Here is a tiny trained network, its code and every weight. The questions are about switching its units off for an input and a class, where a switched-off unit gives its printed mean instead of its output.

import numpy as np


def w(rows, s, z=0):
    codes = np.array(rows[::2]) - 128.0
    scale = np.full(codes.shape[1], s)
    scale[-1] = z or s
    return codes * scale


def f(y):
    return np.maximum(y, 0)


def log_softmax(a):
    a = a - a.max(-1, keepdims=True)
    return a - np.log(np.exp(a).sum(-1, keepdims=True))


def net(x, mask):
    res = np.array(x, float).reshape(1, 4) / 4 @ E
    y = f(res @ A[0][:, :-1].T + A[0][:, -1])
    res = res + np.where(mask, y, B[0][:, -1]) @ B[0][:, :-1]
    return log_softmax(res[-1] @ U[:, :-1].T + U[:, -1])


A, B = {}, {}
E = w([
[211,99,129,146,132,2,135,117,123],'x0',
[91,185,195,121,142,119,166,60,148],'x1',
[118,94,68,68,87,128,91,103,131],'x2',
[152,71,156,132,171,165,56,101,187],'x3',
],0.0089)
A[0] = w([
[153,69,73,106,102,173,64,141,124,134],'N0',
[111,80,128,95,120,144,109,107,140,194],'N1',
[232,86,141,129,130,2,119,108,117,252],'N2',
[85,168,179,123,107,114,165,78,112,113],'N3',
[127,151,179,112,149,156,96,72,192,154],'N4',
[149,92,109,133,120,147,68,136,106,133],'N5',
[113,123,190,100,184,132,123,100,156,129],'N6',
[144,137,176,119,157,161,149,174,111,142],'N7',
[124,140,208,143,196,146,112,23,202,147],'N8',
[117,176,140,120,91,117,180,81,100,51],'N9',
],0.0085,0.0029)
B[0] = w([
[90,5,32,90,43,90,42,84,107,200],'N0',
[145,68,96,179,130,91,99,107,154,173],'N1',
[173,2,68,228,87,7,158,61,250,255],'N2',
[66,133,104,60,118,158,82,153,56,183],'N3',
[175,120,168,194,158,80,224,128,153,192],'N4',
[146,90,68,95,75,169,98,80,114,170],'N5',
[144,169,149,170,169,136,191,131,140,176],'N6',
[170,146,134,143,155,104,142,144,123,159],'N7',
[170,164,197,187,181,112,211,174,153,223],'N8',
[76,50,61,90,53,125,68,100,97,164],'N9',
],0.0076,0.0092)
U = w([
[182,77,113,190,136,61,143,62,198,210],'0',
[48,112,86,3,76,182,38,97,52,2],'1',
[133,218,182,154,218,203,208,198,97,144],'2',
],0.0075,0.00083)

Each question gives the input, the list of numbers given to net, and the class t.
The units are the neurons (one row each of A and B). Each row of codes is followed by its name. A weight is (code - 128) times the scale printed after its matrix; where a second scale follows, it is the last column's (A, B and U).
mask holds one flag per neuron, in row order. A switched-off neuron (its flag False) gives its mean, the last column of its row in B, instead of its output. The means were averaged over made-up inputs and are rounded, as every weight is.
A unit's drop is (log p(t) with every unit on - log p(t) with that unit switched off) / (log p(t) with every unit on - log p(t) with every unit switched off).
The circuit of an input: a set's keep is (log p(t) with only the set's units on - log p(t) with every unit switched off) / (log p(t) with every unit on - log p(t) with every unit switched off). Starting from all 10 units, units are removed one at a time, each time the one whose removal leaves the highest keep (on an exact tie, the one counted first), for as long as the keep stays at least 0.8.
units of the circuit, in order: the units of the circuit, biggest drop first
top k neurons: the k neurons with the biggest drops, biggest first
drop of u: that unit's drop, to one decimal
input [-2,0,-2,-3], class 1: top 3 neurons => (N8, N2, N4)
input [-3,2,-3,-1], class 2: units of the circuit, in order => (N2)
input [-3,6,1,8], class 2: top 2 neurons => (N2, N8)
input [-3,-5,-7,-4], class 2: top 2 neurons => (N2, N0)
input [-1,-2,2,-4], class 1: top 3 neurons => (N2, N8, N4)
input [-5,5,7,-1], class 1: top 2 neurons => (N2, N3)
input [0,-4,3,-7], class 1: units of the circuit, in order => (N2, N8)
input [-4,5,-6,-5], class 2: top 2 neurons => (N0, N2)
input [1,4,-6,8], class 2: drop of N8 => 0.2
input [-5,-3,-8,3], class 2: drop of N2 => 0.2
input [-3,-4,2,0], class 1: drop of N0 => 0.0
input [-2,-4,-6,0], class 2: drop of N2 => 0.6
